Below is a small trained network, with its code and all its weights. Each question gives an input and a class and asks what happens when units are switched off, that is, made to give their printed mean instead of their output.

import numpy as np


def w(rows, s, z=0):
    codes = np.array(rows[::2]) - 128.0
    scale = np.full(codes.shape[1], s)
    scale[-1] = z or s
    return codes * scale


def f(y):
    return y / 2 * (1 + np.tanh(0.7978845608 * (y + 0.044715 * y**3)))


def log_softmax(a):
    a = a - a.max(-1, keepdims=True)
    return a - np.log(np.exp(a).sum(-1, keepdims=True))


def net(x, mask):
    res = np.array(x, float).reshape(1, 6) / 4 @ E
    y = f(res @ A[0][:, :-1].T + A[0][:, -1])
    res = res + np.where(mask, y, B[0][:, -1]) @ B[0][:, :-1]
    return log_softmax(res[-1] @ U[:, :-1].T + U[:, -1])


A, B = {}, {}
E = w([
[88,185,23,105,254],'x0',
[166,183,186,245,163],'x1',
[21,40,211,158,196],'x2',
[124,137,135,118,129],'x3',
[129,126,121,131,129],'x4',
[6,162,66,187,51],'x5',
],0.0063)
A[0] = w([
[255,58,164,87,210,125],'n0',
[100,156,91,109,190,86],'n1',
[142,111,172,134,52,102],'n2',
[185,179,73,105,80,112],'n3',
[46,79,169,103,144,139],'n4',
[166,150,132,81,218,147],'n5',
[144,103,170,130,52,99],'n6',
[80,56,150,146,174,76],'n7',
[92,49,112,1,97,134],'n8',
[81,40,138,163,177,87],'n9',
[133,172,182,221,160,117],'n10',
[127,145,77,124,175,89],'n11',
[173,149,184,231,168,253],'n12',
[105,171,95,120,194,105],'n13',
[71,98,162,146,139,113],'n14',
[82,44,138,152,163,119],'n15',
[113,49,170,112,198,95],'n16',
[105,182,94,99,194,95],'n17',
[60,131,74,203,71,135],'n18',
[228,169,92,85,109,121],'n19',
[90,46,79,32,82,130],'n20',
[119,146,79,118,205,138],'n21',
[151,84,158,143,53,89],'n22',
[147,100,164,137,55,92],'n23',
[147,170,179,232,160,136],'n24',
[195,155,63,107,78,110],'n25',
[109,169,88,110,192,114],'n26',
[192,169,72,108,69,104],'n27',
[145,101,169,138,51,94],'n28',
[161,111,194,129,58,167],'n29',
[94,192,75,121,188,121],'n30',
],0.0077,0.0049)
B[0] = w([
[10,132,72,127,53,251],'n0',
[153,99,118,171,149,154],'n1',
[147,85,106,171,162,160],'n2',
[139,138,182,164,115,197],'n3',
[145,150,133,139,105,188],'n4',
[115,97,106,134,97,195],'n5',
[145,90,110,165,155,161],'n6',
[145,163,165,179,108,164],'n7',
[176,166,80,111,145,219],'n8',
[160,155,176,160,109,173],'n9',
[164,157,98,111,134,181],'n10',
[130,103,141,161,142,145],'n11',
[141,134,96,91,114,255],'n12',
[153,101,119,153,140,164],'n13',
[136,142,123,145,114,157],'n14',
[160,167,160,153,103,175],'n15',
[115,152,153,158,88,181],'n16',
[145,82,134,167,144,165],'n17',
[63,119,100,97,63,203],'n18',
[110,140,162,159,99,212],'n19',
[175,169,99,123,148,210],'n20',
[141,87,135,154,120,184],'n21',
[142,98,107,166,157,158],'n22',
[151,89,110,176,166,156],'n23',
[162,158,86,108,136,194],'n24',
[133,148,161,166,112,197],'n25',
[144,84,131,165,138,170],'n26',
[132,143,175,169,120,198],'n27',
[138,92,112,158,154,160],'n28',
[127,100,101,138,130,199],'n29',
[133,101,127,141,122,188],'n30',
],0.012,0.0057)
U = w([
[158,20,113,180,165,77],'0',
[21,137,86,119,67,94],'1',
[155,200,254,174,103,64],'2',
[132,127,121,104,119,254],'3',
[137,134,119,100,123,236],'4',
[200,206,68,87,159,85],'5',
[95,128,192,47,193,63],'6',
],0.0093,0.0072)

Each question gives the input, the list of numbers given to net, and the class t.
The units are the neurons (one row each of A and B). Each row of codes is followed by its name. A weight is (code - 128) times the scale printed after its matrix; where a second scale follows, it is the last column's (A, B and U).
mask holds one flag per neuron, in row order. A switched-off neuron (its flag False) gives its mean, the last column of its row in B, instead of its output. The means were averaged over made-up inputs and are rounded, as every weight is.
A unit's drop is (log p(t) with every unit on - log p(t) with that unit switched off) / (log p(t) with every unit on - log p(t) with every unit switched off).
The circuit of an input: a set's keep is (log p(t) with only the set's units on - log p(t) with every unit switched off) / (log p(t) with every unit on - log p(t) with every unit switched off). Starting from the 12 units with the biggest drops (on a tie, the unit counted first), units are removed one at a time, each time the one whose removal leaves the highest keep (on an exact tie, the one counted first), for as long as the keep stays at least 0.8.
units of the circuit, in order: the units of the circuit, biggest drop first
unit that matters most: the unit with the biggest drop
k most important neurons: the k neurons with the biggest drops, biggest first
drop of u: that unit's drop, to one decimal
input [-3,8,7,-7,-3,4], class 5: unit that matters most : n24
input [4,-8,8,6,-2,-8], class 1: 2 most important neurons : (n0, n5)
input [2,8,6,-2,-4,4], class 5: 3 most important neurons : (n24, n10, n12)
input [-4,7,0,-3,-5,3], class 5: units of the circuit, in order : (n24, n10, n12)
input [4,8,3,-1,1,0], class 5: units of the circuit, in order : (n24, n10)
input [0,-6,-2,4,3,-3], class 5: 3 most important neurons : (n8, n20, n18)
input [-8,6,8,-3,-7,-6], class 0: 2 most important neurons : (n29, n2)
input [-3,6,-2,1,0,2], class 5: 2 most important neurons : (n0, n24)
input [5,-7,-7,-1,7,-8], class 1: 3 most important neurons : (n0, n5, n19)
input [-6,-5,-7,-2,3,3], class 2: 4 most important neurons : (n27, n3, n25, n19)
input [-4,-7,-8,5,-6,4], class 2: drop of n12 : 0.1
input [1,-5,-7,-3,-3,4], class 2: drop of n27 : 0.2
input [-1,0,7,2,-7,-5], class 2: drop of n3 : -0.1
input [-4,5,5,6,-5,3], class 4: unit that matters most : n12
